In the rows, zero is written as 128.
Rows, each with its class:
[119 107 161 112 107 125 102 101 128 134 105 138 153 148 123 112 142  81
 192 136  49 228 116 115 136 132 133 100 213  53 121  96 207  90 137 131
 250 143 115 111 153 141 159 160 111 140 116 168  81 122  95 134 123 161
 139 111 181 162 116 132 124 176 196 151 101 168  99 128 133 119 169 101
 173 128 135  85 135 139  82]
Q
[125 174 138 129 134 118 121 116 129 129 108 143 110 132 134 140 117 121
 170 154 166 116 111 108 120 131 127 124 150  91  92  71 188  82  89 140
 207 139 122 116 125 122 131 136 151 118 171 136 137 137  89 175 128 108
 124 156 158 132 134 130 127 177 199 142 116 139 129 147 130  94 220  97
 128 138 143 104 107 123 114]
D
[126 154 115 133 162 136 134 120 127 148 106 145  83 126 118 171 185 127
 158 107 209  69 113 136 116 142 115 139 120 114 104  98 152  76  73 138
 153 115 112 152 106 102  88 133 166 134 205 124 146 126 114 130 105 104
 125 138 148 132 141 123 133 159 177 131 121 139 146 174 124 101 217 139
  87 126 135 145 102 143  96]
Q
[103  75 157 116 121 159  95 125 121 135 113 146 143 140 116  77 170  70
 177 139  80 208 126 152 126 131 130 104 237  93 168 136 160 104 132 140
 175 136 121 135 147 141 166 192 111 168 129 154  26 132 139  95 117 178
 139  84 178 172 110 133 114 168 177 140 114 183  92  88 150 116 147 130
 194 111 132 103 141 126  57]
Q
[145  98 122 118 138 132 139 126 133 119 143 106 118 117 120 144 146 155
 105 150  83 103 135 116 137 129 134 139  64 145 118 161 104 161 149 121
  93 116 131 141 121 125 105  91 125 112 151 129 183 100 122 172 151 125
 118 120 107 114 119 120 155  75  71 116 156 101 138 156 114 160  95 135
  81 133 125 153 133 149 147]
F
[147  92 143 104 131 135  99 108 134 136 115 118 133 146 117 116 146 101
 161 118  57 171 125 125 144 127 133 107 137  99 122 131 153 140 149 129
 190 128 114 128 138 137 126 131 101 129 158 151 131 132  97 191 161 140
 125 120 137 113 106 126 154 135 135 128 126 141 114 147 117 147 146 152
 102 136 121 120 144 149 104]
D
[123  68 131 123 147 170 115 140 127 133 128 123 105 129 115  99 179 103
 136 156 117 120 138 156 133 133 126 119 130 183 165 187  97 159 143 139
  85 116 124 160 121 121 127 140 121 150 158 130 113 142 148 141 135 137
 122  98 123 122 111 128 144 111  89 110 153 140 120 119 130 144 100 158
 121 116 114 163 140 135  86]
D
[145 139 105 133 155 130 143 143 129 132 132 130 112 117 127 152 142 146
  88  89 181  52 130 145 123 133 118 142  79 162 138 150  71 144 118 128
  53 108 130 149 109 120  91 113 138 131 148 103 157 127 156 100 106 104
 128 129  96 104 141 122 130 106  90 112 134 112 147 139 122 136 107 164
  88 121 123 158 123 129 150]
F
[152 101 131 111 118 115 119 115 135 127 133 111 146 133 126 135 131 131
 125 100  51 167 135 116 146 126 134 128 108  95 122 137 126 143 161 118
 137 117 131 121 131 141 129 106 106 124 115 145 149 103 116 116 149 150
 127 118 124 133 115 124 145  96 108 132 118 126 128 144 113 161  95 136
 112 135 124 120 145 151 138]
Q
[119 162 130 139 120 116 141 121 127 127 125 134 117 128 129 142 115 136
 144 155 153 123 118 109 122 128 126 137 129 117 106  98 163 107 108 126
 170 139 124 116 126 119 136 124 147 113 122 125 145 137 114 147 124 108
 127 151 134 129 128 134 121 152 158 134 122 120 134 137 129 111 162 103
 131 137 137 119 115 119 129]
D
[138 130 128 126 106 121 139 116 129 126 134 119 142 130 133 135 114 139
 118 131  90 137 129 110 134 125 137 131 103 119 110 125 131 139 141 119
 145 130 130 118 124 128 128 106 119 114 115 131 162 113 118 136 140 127
 127 133 117 125 124 128 137 107 108 125 128 112 135 149 118 145 111 123
 110 141 126 127 135 134 149]
D
[198 133 136  89 110  66 110  84 143 126 128  99 190 149 128 161  77 136
 113  35   4 194 133  80 165 116 161 122  79  23  74 102 144 147 182 108
 218 123 126  94 146 152 128  82  79  84 106 154 211 103  62 161 188 134
 125 161 103  89 112 121 163 110 123 145 101 108 131 172  94 173 113 128
  69 159 121  86 154 162 201]
F
[153 110 131 109 123 113 114 114 132 130 127 114 154 140 128 124 104 116
 118  87  73 156 132 121 146 123 138 109 109 107 120 133 118 153 161 122
 144 124 130 119 135 136 126 114  94 117 119 137 140 128 110 141 155 132
 123 131 112 105 115 126 147 117 108 123 123 124 118 140 119 151 107 143
 108 139 117 112 149 138 149]
D
[116  60 136 127 144 174 117 139 128 135 128 123 105 123 121  99 185 109
 145 189 103 126 133 151 128 132 131 120 134 180 161 179 119 157 135 139
  93 123 123 163 128 116 121 145 125 150 164 134 101 128 144 149 134 146
 122  92 136 135 110 125 140 111  95 111 159 137 120 125 135 144 113 146
 129 117 123 161 132 134  76]
F
[124  98 145 119 113 135 114 120 126 129 125 123 144 135 124  91 113  85
 145 145  73 180 130 131 133 126 136 108 161 128 139 131 148 146 152 130
 170 132 124 119 143 138 145 143 103 133 109 150  95 142 124 150 145 143
 125 122 133 122 113 132 133 139 129 124 129 139 111 107 133 133 116 124
 152 130 126 114 144 124 113]
D
[148 114 125 112 142 128 110 122 133 136 122 120 130 137 123 134 135 117
 124  84 112 129 132 136 139 129 129 123 115 122 130 143 110 144 141 126
 122 115 123 136 123 137 112 123 116 129 145 140 132 132 123 126 139 130
 124 123 118 112 119 125 145 116 116 124 127 135 122 139 120 143 122 154
 102 127 122 128 142 140 132]
D
[109 122 135 143 127 144 135 138 125 119 131 132 101 126 130 115 145 130
 145 192 156 123 126 130 119 133 123 125 143 146 135 127 152 119 114 132
 127 133 125 137 126 125 141 139 151 134 129 130 122 140 130 151 117 130
 126 126 141 143 132 133 123 139 139 131 135 128 130 110 135 111 141 108
 143 124 134 140 116 123 101]
D
[104 128 125 138 145 145 136 135 127 133 123 143 104 122 123 138 165 124
 140 151 169 102 120 141 115 140 117 133 141 145 126 128 134 109 104 140
 122 125 122 146 117 116 117 146 149 144 153 120 112 128 139 119 106 122
 127 117 140 144 135 124 120 140 137 127 132 137 133 130 136 111 151 130
 131 111 132 143 114 126  96]
F
[173 132 124 114 134  95 118 117 135 120 136 100 152 134 137 153 117 157
  97  56  79 136 144 119 146 126 137 134  81  60 110 132 100 149 160 108
 105 104 136 110 126 150 117  97 108 103 127 146 182 107 105 131 159 134
 129 145 100 110 125 129 153  92 105 139 116 112 138 134 107 158  93 140
  79 138 120 115 146 152 181]
Q
[127 142 114 140 124 124 150 133 127 121 139 127 117 118 130 156 138 163
 112 142 150 101 128 120 122 129 125 146  93 151 121 132 116 122 117 124
  91 127 131 132 120 117 114 106 147 123 125 116 165 105 133 102 113 120
 127 125 122 139 144 128 124  99 112 127 133 109 151 150 122 135 118 121
 118 129 134 153 118 133 143]
Q
[135 166 113 128 148 118 141 135 130 128 135 117 124 115 134 159 119 150
  99 102 171  64 130 120 125 130 126 143  89 121 115 116 106 126 109 131
 100 118 131 142 111 123 101 112 141 112 169 116 171 125 124 149 126  98
 124 148 109  86 139 124 139 121 118 124 133 107 148 137 120 117 146 136
  86 130 129 128 114 127 173]
F
[154 130 101 124 146 110 139 138 134 129 144 111 141 123 132 158 142 151
  71  44 133  91 146 139 140 129 127 152  70 123 134 160  56 156 151 114
  48 103 136 143 118 139  95 100 117 119 121 122 171 121 151  80 129 121
 129 126  84  98 134 121 137  84  71 121 130 108 146 127 110 158  61 163
  79 128 118 147 141 146 179]
Q
[208 169 122  92 121  63 111  83 143 135 125  95 171 155 131 167  40 139
  94   7  56 149 124  93 169 108 148 113  36  71  63  95 120 171 175 103
 206 116 119  89 134 144 109  61  74  68 112 128 231 138  63 196 191  98
 114 187  74  43 106 118 171 113 113 120 114  96 129 189  93 172 127 154
  48 163 108 102 152 156 221]
D
[ 89 102 128 142 125 152 144 144 119 136 127 151 117 123 122 120 175 111
 147 179 142 141 117 149 107 137 122 132 174 150 157 144 140 106 108 141
 126 136 126 146 131 115 136 157 145 156 104 120  82 119 166  69  87 149
 134  89 152 168 136 133 106 136 129 122 133 138 123 126 144 116 122 126
 171 110 135 149 123 124  70]
Q
[146 150 117 137 126 102 146 123 133 110 149 102 141 122 136 135  79 174
  85 116 119  96 138 100 144 116 134 140  49 137  99 129  99 165 153 114
  97 125 138 116 128 134 119  71 122  89 123 117 206 126 112 181 158 101
 124 166  86  86 130 123 153  87  83 119 138  81 147 145 109 150  97 119
  81 146 125 133 130 130 198]
Q
[ 98 132 133 148 115 141 142 134 121 112 129 138 102 115 134 130 149 144
 157 226 151 120 119 115 112 135 124 141 146 149 118 114 169  95  95 140
 131 141 130 129 129 113 136 134 165 136 138 128 123 112 129 131 109 130
 126 123 161 170 142 134 111 131 152 137 132 127 138 133 135 107 162  81
 159 122 144 134 102 118  92]
Q
